Here is a tiny trained network, its code and every weight. The questions are about switching its units off for an input and a target symbol, where a switched-off unit gives its printed mean instead of its output.

import numpy as np


def w(rows, s, z=0):
    codes = np.array(rows[::2]) - 128.0
    scale = np.full(codes.shape[1], s)
    scale[-1] = z or s
    return codes * scale


def f(y):
    return y / 2 * (1 + np.tanh(0.7978845608 * (y + 0.044715 * y**3)))


def softmax(a):
    e = np.exp(a - a.max(-1, keepdims=True))
    return e / e.sum(-1, keepdims=True)


def log_softmax(a):
    a = a - a.max(-1, keepdims=True)
    return a - np.log(np.exp(a).sum(-1, keepdims=True))


def net(x, mask):
    ids = ['ΞΠΣΩαβεζθλμφ'.index(c) for c in x.split()]
    T = len(ids)
    res = E[ids] + P[:T]
    u = 0
    for l in range(3):
        q, k, v = (res @ M[l].T for M in (Q, K, V))
        z = softmax(np.where(np.tri(T) > 0, q @ k.T / 4**0.5, -1e9)) @ v
        res = res + np.where(mask[u], z, O[l][:, -1]) @ O[l][:, :-1]
        u += 1
        y = f(res @ A[l][:, :-1].T + A[l][:, -1])
        res = res + np.where(mask[u : u + 12], y, B[l][:, -1]) @ B[l][:, :-1]
        u += 12
    return log_softmax(res[-1] @ U[:, :-1].T + U[:, -1])


Q, K, V, O, A, B = {}, {}, {}, {}, {}, {}
E = w([
[97,179,163],'Ξ',
[173,100,77],'Π',
[160,112,87],'Σ',
[181,107,46],'Ω',
[179,99,83],'α',
[176,103,78],'β',
[121,170,164],'ε',
[38,242,128],'ζ',
[194,181,190],'θ',
[124,234,58],'λ',
[16,79,114],'μ',
[186,101,247],'φ',
],0.014)
P = w([
[85,154,253],'0',
[204,130,122],'1',
[227,119,101],'2',
[128,191,203],'3',
[229,81,91],'4',
[182,116,147],'5',
[197,98,130],'6',
[177,104,138],'7',
[189,111,146],'8',
],0.0046)
Q[0] = w([
[109,175,207],'0.h1',
[106,155,169],'0.h1',
[103,4,66],'0.h1',
[202,77,227],'0.h1',
],0.011)
K[0] = w([
[41,154,111],'0.h1',
[70,166,111],'0.h1',
[191,75,233],'0.h1',
[1,140,156],'0.h1',
],0.0084)
V[0] = w([
[122,101,35],'0.h1',
[141,222,155],'0.h1',
[203,34,127],'0.h1',
[221,3,85],'0.h1',
],0.0046)
O[0] = w([
[98,155,214,92],'0.h1',
[253,222,174,254],'0.h1',
[143,212,120,72],'0.h1',
[50,204,207,49],'0.h1',
],0.0043,0.001)
A[0] = w([
[53,110,78,255],'0.n1',
[102,156,31,126],'0.n2',
[86,96,128,104],'0.n3',
[146,70,78,83],'0.n4',
[126,177,193,184],'0.n5',
[77,156,88,122],'0.n6',
[128,154,141,130],'0.n7',
[75,89,101,203],'0.n8',
[85,126,98,134],'0.n9',
[128,10,181,196],'0.n10',
[146,168,52,96],'0.n11',
[156,154,41,36],'0.n12',
],0.011,0.0027)
B[0] = w([
[64,165,173,207],'0.n1',
[115,142,195,217],'0.n2',
[86,111,144,92],'0.n3',
[142,142,87,171],'0.n4',
[175,99,114,251],'0.n5',
[95,184,190,147],'0.n6',
[197,135,97,150],'0.n7',
[48,155,158,150],'0.n8',
[95,137,154,123],'0.n9',
[106,170,254,223],'0.n10',
[153,139,203,232],'0.n11',
[91,135,182,209],'0.n12',
],0.0083,0.0019)
Q[1] = w([
[85,36,129],'1.h1',
[129,111,254],'1.h1',
[166,246,152],'1.h1',
[222,200,109],'1.h1',
],0.0075)
K[1] = w([
[205,119,29],'1.h1',
[106,27,125],'1.h1',
[87,137,150],'1.h1',
[4,174,126],'1.h1',
],0.013)
V[1] = w([
[127,110,151],'1.h1',
[149,213,1],'1.h1',
[111,253,163],'1.h1',
[41,87,98],'1.h1',
],0.0092)
O[1] = w([
[14,178,155,140],'1.h1',
[159,231,144,43],'1.h1',
[88,237,2,254],'1.h1',
[59,50,105,125],'1.h1',
],0.005,0.0077)
A[1] = w([
[164,148,39,147],'1.n1',
[142,92,67,188],'1.n2',
[32,198,35,30],'1.n3',
[166,113,230,158],'1.n4',
[141,140,129,110],'1.n5',
[204,167,48,101],'1.n6',
[61,77,136,107],'1.n7',
[123,111,10,213],'1.n8',
[151,35,115,117],'1.n9',
[123,176,115,92],'1.n10',
[213,81,123,128],'1.n11',
[111,129,1,254],'1.n12',
],0.0085,0.007)
B[1] = w([
[84,218,159,186],'1.n1',
[7,175,146,173],'1.n2',
[193,81,160,168],'1.n3',
[120,64,200,155],'1.n4',
[177,103,105,127],'1.n5',
[224,190,158,180],'1.n6',
[122,174,41,147],'1.n7',
[87,141,155,217],'1.n8',
[122,128,86,134],'1.n9',
[153,72,66,137],'1.n10',
[127,101,120,152],'1.n11',
[15,142,254,254],'1.n12',
],0.0058,0.0095)
Q[2] = w([
[211,100,2],'2.h1',
[82,74,50],'2.h1',
[88,97,121],'2.h1',
[173,94,94],'2.h1',
],0.009)
K[2] = w([
[110,102,156],'2.h1',
[104,128,1],'2.h1',
[28,126,185],'2.h1',
[30,105,90],'2.h1',
],0.0063)
V[2] = w([
[182,87,220],'2.h1',
[89,127,82],'2.h1',
[89,1,156],'2.h1',
[143,153,171],'2.h1',
],0.0082)
O[2] = w([
[156,56,7,220],'2.h1',
[113,200,255,54],'2.h1',
[47,101,192,3],'2.h1',
[137,100,69,243],'2.h1',
],0.0054,0.0049)
A[2] = w([
[126,125,105,192],'2.n1',
[123,123,129,2],'2.n2',
[235,158,51,68],'2.n3',
[17,220,49,134],'2.n4',
[143,188,159,146],'2.n5',
[144,135,210,67],'2.n6',
[193,27,156,38],'2.n7',
[187,138,209,54],'2.n8',
[112,196,237,108],'2.n9',
[155,58,213,108],'2.n10',
[254,145,103,142],'2.n11',
[126,216,180,116],'2.n12',
],0.0088,0.0056)
B[2] = w([
[144,53,180,148],'2.n1',
[203,142,54,114],'2.n2',
[184,140,171,196],'2.n3',
[254,145,133,253],'2.n4',
[82,161,124,170],'2.n5',
[130,106,65,136],'2.n6',
[134,200,89,145],'2.n7',
[147,115,51,127],'2.n8',
[130,106,28,204],'2.n9',
[117,166,100,141],'2.n10',
[102,104,201,204],'2.n11',
[114,87,79,195],'2.n12',
],0.0078,0.012)
U = w([
[121,101,152,99],'Ξ',
[108,91,174,184],'Π',
[112,104,159,137],'Σ',
[117,117,144,178],'Ω',
[122,87,163,166],'α',
[120,97,165,190],'β',
[129,74,208,235],'ε',
[167,176,9,2],'ζ',
[175,69,188,128],'θ',
[171,182,127,34],'λ',
[68,135,63,170],'μ',
[204,1,8,94],'φ',
],0.0091,0.0039)

Each question gives the input, a string of symbols that net reads in full, and the target symbol t.
The units are the heads (4 rows each of Q, K, V and O) and the neurons (one row each of A and B). Each row of codes is followed by its name. A weight is (code - 128) times the scale printed after its matrix; where a second scale follows, it is the last column's (O, A, B and U).
mask holds one flag per unit, layer by layer, with each layer's heads first. A switched-off unit (its flag False) gives its mean, the last column of its rows in O or B, instead of its output. The means were averaged over made-up inputs and are rounded, as every weight is.
A unit's drop is (log p(t) with every unit on - log p(t) with that unit switched off) / (log p(t) with every unit on - log p(t) with every unit switched off).
The circuit of an input: a set's keep is (log p(t) with only the set's units on - log p(t) with every unit switched off) / (log p(t) with every unit on - log p(t) with every unit switched off). Starting from the 12 units with the biggest drops (on a tie, the unit counted first), units are removed one at a time, each time the one whose removal leaves the highest keep (on an exact tie, the one counted first), for as long as the keep stays at least 0.8.
circuit, biggest first: the units of the circuit, biggest drop first
top k neurons: the k neurons with the biggest drops, biggest first
k most important neurons of layer l: the k neurons of layer l with the biggest drops, biggest first
input λ α ζ Σ Π Ξ λ Ξ Π, target λ: circuit, biggest first	1.h1; 2.h1
input ε φ ε, target φ: circuit, biggest first	2.h1; 0.n10
input Π φ φ Σ, target φ: circuit, biggest first	2.h1; 0.n10
input Σ φ θ, target φ: circuit, biggest first	2.h1; 0.n10
input ζ α φ Π, target φ: top 2 neurons	0.n10; 1.n4
input φ θ φ Π, target φ: circuit, biggest first	2.h1
input ε β ζ, target ζ: circuit, biggest first	1.h1; 2.n11
input θ Ω λ Σ ε ε Π φ, target φ: top 2 neurons	1.n4; 0.n10
input θ λ ζ Σ, target λ: circuit, biggest first	1.h1; 2.h1; 2.n3; 1.n6
input Ω Σ λ, target λ: circuit, biggest first	1.h1; 2.n3; 1.n6
input β ζ β, target ζ: circuit, biggest first	1.h1; 0.n6
input θ μ ε Σ β λ, target φ: top 3 neurons	1.n6; 0.n5; 0.n1
input ε Ω Ω ζ λ, target λ: circuit, biggest first	1.h1; 2.h1; 2.n3; 1.n6
input λ ζ α, target λ: circuit, biggest first	1.h1; 2.h1
input φ Π ζ, target φ: circuit, biggest first	2.h1; 0.n10; 1.n2
input Π θ Π φ Σ λ Ξ φ ε, target φ: 2 most important neurons of layer 0	0.n10; 0.n5
input θ β Π, target θ: top 2 neurons	2.n11; 2.n3
input μ μ Σ, target μ: top 2 neurons	2.n9; 1.n12
input Σ Ξ φ φ Π Σ, target φ: top 3 neurons	0.n10; 1.n4; 2.n11
input ε λ Π ε β Ω θ, target θ: top 3 neurons	2.n11; 2.n3; 1.n6
input β Σ θ, target θ: 3 most important neurons of layer 2	2.n11; 2.n3; 2.n9
input Π φ θ λ θ ε φ ζ, target φ: top 3 neurons	0.n10; 1.n4; 1.n2
input θ θ α, target θ: 2 most important neurons of layer 1	1.n6; 1.n12
input θ Π β λ θ ε, target λ: 4 most important neurons of layer 0	0.n2; 0.n6; 0.n12; 0.n11
